Below is a small trained network, with its code and all its weights. Each question gives an input and a class and asks what happens when units are switched off, that is, made to give their printed mean instead of their output.

import numpy as np


def w(rows, s, z=0):
    codes = np.array(rows[::2]) - 128.0
    scale = np.full(codes.shape[1], s)
    scale[-1] = z or s
    return codes * scale


def norm(h):
    return h / np.sqrt((h * h).mean(-1, keepdims=True) + 1e-5)


def f(y):
    return y / 2 * (1 + np.tanh(0.7978845608 * (y + 0.044715 * y**3)))


def log_softmax(a):
    a = a - a.max(-1, keepdims=True)
    return a - np.log(np.exp(a).sum(-1, keepdims=True))


def net(x, mask):
    res = np.array(x, float).reshape(1, 5) / 4 @ E
    u = 0
    for l in range(2):
        y = f(norm(res) @ A[l][:, :-1].T + A[l][:, -1])
        res = res + np.where(mask[u : u + 5], y, B[l][:, -1]) @ B[l][:, :-1]
        u += 5
    return log_softmax(norm(res)[-1] @ U[:, :-1].T + U[:, -1])


A, B = {}, {}
E = w([
[39,192,46,193,108,167,106,145],'x0',
[113,121,80,24,188,153,116,165],'x1',
[100,118,108,111,110,96,130,106],'x2',
[76,148,144,116,169,140,253,100],'x3',
[20,174,241,91,126,120,75,120],'x4',
],0.006)
A[0] = w([
[63,96,104,240,114,205,109,114,86],'0.n1',
[126,194,125,124,188,104,249,11,3],'0.n2',
[177,52,200,119,216,87,140,51,65],'0.n3',
[200,90,104,152,92,56,186,142,76],'0.n4',
[158,140,204,254,11,87,171,79,13],'0.n5',
],0.0058,0.0033)
B[0] = w([
[87,180,74,88,126,69,111,89,190],'0.n1',
[135,122,188,202,133,158,171,139,209],'0.n2',
[82,233,78,138,126,78,115,135,226],'0.n3',
[147,109,126,146,66,132,137,149,191],'0.n4',
[106,53,86,38,254,154,111,217,251],'0.n5',
],0.0097,0.0029)
A[1] = w([
[207,111,208,106,147,2,143,145,35],'1.n1',
[131,63,114,84,93,158,29,144,147],'1.n2',
[40,109,232,135,140,137,66,127,66],'1.n3',
[178,94,54,177,102,165,162,123,46],'1.n4',
[166,107,122,170,100,80,22,105,2],'1.n5',
],0.0085,0.0016)
B[1] = w([
[52,207,26,159,142,128,57,112,213],'1.n1',
[90,117,143,133,162,125,234,134,236],'1.n2',
[254,51,107,139,66,113,101,107,254],'1.n3',
[151,112,216,64,67,98,37,86,211],'1.n4',
[90,184,232,184,146,202,220,116,181],'1.n5',
],0.0096,0.0049)
U = w([
[211,82,167,82,4,115,66,79,179],'0',
[79,254,68,146,130,95,69,123,206],'1',
[125,50,115,32,247,154,122,193,152],'2',
[119,165,236,167,134,174,229,119,3],'3',
],0.0096,0.0019)

Each question gives the input, the list of numbers given to net, and the class t.
The units are the neurons (one row each of A and B). Each row of codes is followed by its name. A weight is (code - 128) times the scale printed after its matrix; where a second scale follows, it is the last column's (A, B and U).
mask holds one flag per neuron, layer by layer. A switched-off neuron (its flag False) gives its mean, the last column of its row in B, instead of its output. The means were averaged over made-up inputs and are rounded, as every weight is.
A unit's drop is (log p(t) with every unit on - log p(t) with that unit switched off) / (log p(t) with every unit on - log p(t) with every unit switched off).
The circuit of an input: a set's keep is (log p(t) with only the set's units on - log p(t) with every unit switched off) / (log p(t) with every unit on - log p(t) with every unit switched off). Starting from all 10 units, units are removed one at a time, each time the one whose removal leaves the highest keep (on an exact tie, the one counted first), for as long as the keep stays at least 0.8.
circuit, biggest first: the units of the circuit, biggest drop first
unit that matters most: the unit with the biggest drop
top k neurons: the k neurons with the biggest drops, biggest first
top k neurons in layer l: the k neurons of layer l with the biggest drops, biggest first
input [8,-7,8,7,-8], class 0: top 2 neurons in layer 0	0.n3, 0.n4
input [-5,4,-6,1,-3], class 1: top 2 neurons	0.n5, 1.n1
input [-3,-2,4,5,8], class 0: unit that matters most	1.n3
input [-4,-8,2,-4,-6], class 2: top 3 neurons	0.n5, 1.n3, 1.n2
input [-5,2,6,-7,-5], class 3: circuit, biggest first	1.n5, 0.n5
input [-6,-8,-4,4,6], class 2: top 2 neurons	0.n5, 1.n4
input [-1,5,-4,4,-6], class 0: circuit, biggest first	1.n4, 0.n5
input [5,6,8,6,-8], class 0: circuit, biggest first	1.n4, 0.n5, 0.n3
input [-3,-2,-6,1,-2], class 1: top 2 neurons	0.n3, 1.n3
input [-3,5,-6,1,-5], class 0: circuit, biggest first	0.n5, 1.n4
input [-2,-8,3,3,7], class 2: top 2 neurons in layer 0	0.n5, 0.n4
input [-4,-2,-1,-5,0], class 3: top 2 neurons	1.n5, 1.n2
input [8,-2,-7,7,8], class 0: top 2 neurons	1.n3, 0.n3
input [-8,4,7,-4,-5], class 1: circuit, biggest first	1.n1, 0.n5
input [-2,6,-6,-5,6], class 0: unit that matters most	1.n3
input [-5,0,-8,-8,5], class 3: top 3 neurons in layer 1	1.n5, 1.n2, 1.n4
input [-1,3,3,4,1], class 3: top 2 neurons	0.n5, 0.n2
input [7,0,1,-8,-2], class 3: top 2 neurons in layer 0	0.n3, 0.n5
input [-5,1,2,8,8], class 0: top 2 neurons	1.n3, 1.n2
input [-8,3,-3,3,5], class 1: unit that matters most	1.n1
input [-2,-3,-8,-5,4], class 3: top 3 neurons	1.n5, 1.n2, 1.n4
input [5,-2,-4,0,5], class 0: top 2 neurons	1.n3, 0.n3
input [2,-5,0,6,6], class 0: top 2 neurons in layer 1	1.n3, 1.n2
input [-8,-3,-6,8,2], class 1: top 2 neurons	1.n1, 0.n3
input [-3,6,4,8,-3], class 3: top 2 neurons in layer 0	0.n2, 0.n5
